Below is a small trained network, with its code and all its weights. Each question gives an input and a target symbol and asks what happens when units are switched off, that is, made to give their printed mean instead of their output.

import numpy as np


def w(rows, s, z=0):
    codes = np.array(rows[::2]) - 128.0
    scale = np.full(codes.shape[1], s)
    scale[-1] = z or s
    return codes * scale


def f(y):
    return y / 2 * (1 + np.tanh(0.7978845608 * (y + 0.044715 * y**3)))


def softmax(a):
    e = np.exp(a - a.max(-1, keepdims=True))
    return e / e.sum(-1, keepdims=True)


def log_softmax(a):
    a = a - a.max(-1, keepdims=True)
    return a - np.log(np.exp(a).sum(-1, keepdims=True))


def net(x, mask):
    ids = ['αβγεημξπστφψω'.index(c) for c in x.split()]
    T = len(ids)
    res = E[ids] + P[:T]
    r = res
    for j in range(3):
        rows = slice(2 * j, 2 * j + 2)
        q, k, v = (r @ M[0][rows].T for M in (Q, K, V))
        z = softmax(np.where(np.tri(T) > 0, q @ k.T / 2**0.5, -1e9)) @ v
        o = O[0][rows]
        res = res + np.where(mask[j], z, o[:, -1]) @ o[:, :-1]
    y = f(res @ A[0][:, :-1].T + A[0][:, -1])
    res = res + np.where(mask[3:11], y, B[0][:, -1]) @ B[0][:, :-1]
    return log_softmax(res[-1] @ U[:, :-1].T + U[:, -1])


Q, K, V, O, A, B = {}, {}, {}, {}, {}, {}
E = w([
[136,165,152],'α',
[90,38,204],'β',
[17,156,93],'γ',
[112,117,171],'ε',
[198,6,98],'η',
[118,121,155],'μ',
[127,144,157],'ξ',
[233,128,122],'π',
[147,161,133],'σ',
[102,154,63],'τ',
[167,164,134],'φ',
[145,140,24],'ψ',
[50,67,3],'ω',
],0.019)
P = w([
[133,195,103],'0',
[137,141,166],'1',
[143,188,1],'2',
[125,121,174],'3',
[143,213,8],'4',
[120,90,174],'5',
[137,202,16],'6',
[115,71,177],'7',
[148,205,21],'8',
[104,56,180],'9',
[158,215,21],'10',
],0.0089)
Q[0] = w([
[126,226,193],'H1',
[131,117,91],'H1',
[106,148,136],'H2',
[1,106,64],'H2',
[64,47,201],'H3',
[140,158,138],'H3',
],0.009)
K[0] = w([
[131,56,55],'H1',
[103,144,242],'H1',
[87,187,114],'H2',
[51,220,1],'H2',
[113,86,127],'H3',
[139,110,45],'H3',
],0.01)
V[0] = w([
[57,70,93],'H1',
[155,82,71],'H1',
[125,60,204],'H2',
[63,140,92],'H2',
[146,142,35],'H3',
[2,188,152],'H3',
],0.0099)
O[0] = w([
[82,52,123,90],'H1',
[115,71,144,151],'H1',
[98,116,177,2],'H2',
[76,125,75,162],'H2',
[137,86,40,244],'H3',
[4,179,138,111],'H3',
],0.011,0.0022)
A[0] = w([
[92,210,115,253],'N1',
[201,128,91,132],'N2',
[84,185,171,114],'N3',
[177,103,80,96],'N4',
[100,181,96,141],'N5',
[163,71,148,228],'N6',
[163,97,255,132],'N7',
[193,172,140,116],'N8',
],0.013,0.0053)
B[0] = w([
[190,56,185,255],'N1',
[55,178,104,241],'N2',
[78,117,227,171],'N3',
[87,99,200,218],'N4',
[121,127,175,210],'N5',
[176,131,53,213],'N6',
[42,202,3,238],'N7',
[182,159,221,196],'N8',
],0.008,0.0089)
U = w([
[169,92,228,24],'α',
[37,204,118,2],'β',
[96,43,197,162],'γ',
[42,142,194,8],'ε',
[176,134,2,36],'η',
[172,127,165,177],'μ',
[104,103,220,117],'ξ',
[127,205,77,183],'π',
[204,11,208,185],'σ',
[189,97,164,168],'τ',
[234,130,133,135],'φ',
[115,74,85,189],'ψ',
[122,60,106,223],'ω',
],0.0099,0.0089)

Each question gives the input, a string of symbols that net reads in full, and the target symbol t.
The units are the heads (2 rows each of Q, K, V and O) and the neurons (one row each of A and B). Each row of codes is followed by its name. A weight is (code - 128) times the scale printed after its matrix; where a second scale follows, it is the last column's (O, A, B and U).
mask holds one flag per unit, heads first, then neurons. A switched-off unit (its flag False) gives its mean, the last column of its rows in O or B, instead of its output. The means were averaged over made-up inputs and are rounded, as every weight is.
A unit's drop is (log p(t) with every unit on - log p(t) with that unit switched off) / (log p(t) with every unit on - log p(t) with every unit switched off).
The circuit of an input: a set's keep is (log p(t) with only the set's units on - log p(t) with every unit switched off) / (log p(t) with every unit on - log p(t) with every unit switched off). Starting from all 11 units, units are removed one at a time, each time the one whose removal leaves the highest keep (on an exact tie, the one counted first), for as long as the keep stays at least 0.8.
circuit, biggest first: the units of the circuit, biggest drop first
most important unit: the unit with the biggest drop
k most important neurons: the k neurons with the biggest drops, biggest first
heads that matter: for each layer, one digit per head in row order, 1 if its drop is at least 0.15 and else 0, layers parted by /
input ξ α τ α ψ ξ ξ β ε ε, target β: heads that matter -> 001
input γ β τ, target ω: 3 most important neurons -> (N1; N7; N5)
input ψ ε γ β ξ ξ, target β: circuit, biggest first -> (N7; H2; H3)
input α σ ε μ β φ ε α α ε, target β: circuit, biggest first -> (N7; H3)
input ξ τ ω μ, target ω: most important unit -> H1
input π ε ε σ α τ ε η, target η: circuit, biggest first -> (N7; N6; H2)
input ε τ π ξ, target π: circuit, biggest first -> (N1; N7; H2; N4)
input τ π ε τ τ β, target β: circuit, biggest first -> (H3; N7)
input σ ε β σ σ ξ ξ ε α, target σ: circuit, biggest first -> (N7; N1)
input ε ε β π ε π α ξ μ σ, target π: heads that matter -> 011
input π π μ α, target π: circuit, biggest first -> (N7; H3; H2; N1)
input τ η φ π ξ τ τ μ η α, target η: heads that matter -> 001
input ε π π π, target π: circuit, biggest first -> (N7; H2; N1)
input μ ε σ τ ξ π ε φ, target π: heads that matter -> 010
input ξ π τ μ, target π: heads that matter -> 010
input σ ε ε β μ μ, target β: circuit, biggest first -> (N7; H3)
input ε τ ω ε, target ω: heads that matter -> 100
input ω ω β, target ψ: heads that matter -> 110
input ε π ε ε, target π: 2 most important neurons -> (N7; N4)
input μ α η σ, target η: most important unit -> H1
input φ σ π π, target π: 3 most important neurons -> (N7; N2; N1)
input τ π β ε η η, target η: heads that matter -> 000
input π τ ξ ε τ τ γ, target ω: circuit, biggest first -> (N1; H2; N7)
